Here is a tiny trained network, its code and every weight. The questions are about switching its units off for an input and a class, where a switched-off unit gives its printed mean instead of its output.

import numpy as np


def w(rows, s, z=0):
    codes = np.array(rows[::2]) - 128.0
    scale = np.full(codes.shape[1], s)
    scale[-1] = z or s
    return codes * scale


def norm(h):
    return h / np.sqrt((h * h).mean(-1, keepdims=True) + 1e-5)


def f(y):
    return np.maximum(y, 0)


def log_softmax(a):
    a = a - a.max(-1, keepdims=True)
    return a - np.log(np.exp(a).sum(-1, keepdims=True))


def net(x, mask):
    res = np.array(x, float).reshape(1, 2) / 4 @ E
    u = 0
    for l in range(2):
        y = f(norm(res) @ A[l][:, :-1].T + A[l][:, -1])
        res = res + np.where(mask[u : u + 7], y, B[l][:, -1]) @ B[l][:, :-1]
        u += 7
    return log_softmax(norm(res)[-1] @ U[:, :-1].T + U[:, -1])


A, B = {}, {}
E = w([
[240,181,169],'x0',
[158,100,249],'x1',
],0.0017)
A[0] = w([
[204,188,32,35],'0.n1',
[214,255,43,31],'0.n2',
[243,207,119,131],'0.n3',
[153,27,122,188],'0.n4',
[209,170,7,180],'0.n5',
[118,116,192,156],'0.n6',
[236,205,72,6],'0.n7',
],0.0048,0.0018)
B[0] = w([
[225,231,149,203],'0.n1',
[182,161,172,231],'0.n2',
[151,197,172,250],'0.n3',
[105,201,79,173],'0.n4',
[231,148,50,254],'0.n5',
[50,132,147,185],'0.n6',
[132,255,111,208],'0.n7',
],0.0043,0.0032)
A[1] = w([
[139,109,54,37],'1.n1',
[89,78,89,131],'1.n2',
[171,51,55,130],'1.n3',
[106,17,196,209],'1.n4',
[254,225,216,146],'1.n5',
[102,67,176,173],'1.n6',
[131,122,80,3],'1.n7',
],0.0073,0.0014)
B[1] = w([
[110,72,89,146],'1.n1',
[198,134,166,151],'1.n2',
[101,47,2,144],'1.n3',
[155,187,72,149],'1.n4',
[103,38,140,254],'1.n5',
[95,191,173,146],'1.n6',
[106,108,19,137],'1.n7',
],0.0055,0.0083)
U = w([
[106,65,6,213],'0',
[236,184,122,180],'1',
[66,246,154,172],'2',
[117,47,218,187],'3',
[86,105,104,30],'4',
[89,106,114,1],'5',
],0.013,0.0066)

Each question gives the input, the list of numbers given to net, and the class t.
The units are the neurons (one row each of A and B). Each row of codes is followed by its name. A weight is (code - 128) times the scale printed after its matrix; where a second scale follows, it is the last column's (A, B and U).
mask holds one flag per neuron, layer by layer. A switched-off neuron (its flag False) gives its mean, the last column of its row in B, instead of its output. The means were averaged over made-up inputs and are rounded, as every weight is.
A unit's drop is (log p(t) with every unit on - log p(t) with that unit switched off) / (log p(t) with every unit on - log p(t) with every unit switched off).
The circuit of an input: a set's keep is (log p(t) with only the set's units on - log p(t) with every unit switched off) / (log p(t) with every unit on - log p(t) with every unit switched off). Starting from the 12 units with the biggest drops (on a tie, the unit counted first), units are removed one at a time, each time the one whose removal leaves the highest keep (on an exact tie, the one counted first), for as long as the keep stays at least 0.8.
circuit, biggest first: the units of the circuit, biggest drop first
most important unit: the unit with the biggest drop
top k neurons: the k neurons with the biggest drops, biggest first
top k neurons in layer l: the k neurons of layer l with the biggest drops, biggest first
drop of u: that unit's drop, to one decimal
input [8,1], class 3: most important unit : 1.n5
input [-7,1], class 2: circuit, biggest first : [0.n5 1.n5]
input [-2,4], class 2: top 2 neurons : [1.n5 0.n1]
input [-6,2], class 2: top 2 neurons : [0.n5 1.n5]
input [0,4], class 2: top 2 neurons : [0.n5 0.n1]
input [-2,1], class 2: top 3 neurons : [0.n5 1.n5 1.n3]
input [-5,1], class 2: top 2 neurons : [0.n5 1.n5]
input [-8,7], class 2: top 2 neurons in layer 1 : [1.n5 1.n4]
input [-5,3], class 2: top 2 neurons : [0.n5 1.n5]
input [0,1], class 2: top 4 neurons in layer 0 : [0.n5 0.n1 0.n2 0.n3]
input [4,1], class 3: drop of 1.n5 : 0.7
input [7,4], class 3: drop of 1.n5 : 0.2
input [-7,6], class 2: drop of 1.n5 : 0.2
input [-2,7], class 2: drop of 1.n5 : 0.1
input [-5,4], class 2: top neuron in layer 0 : [0.n5]
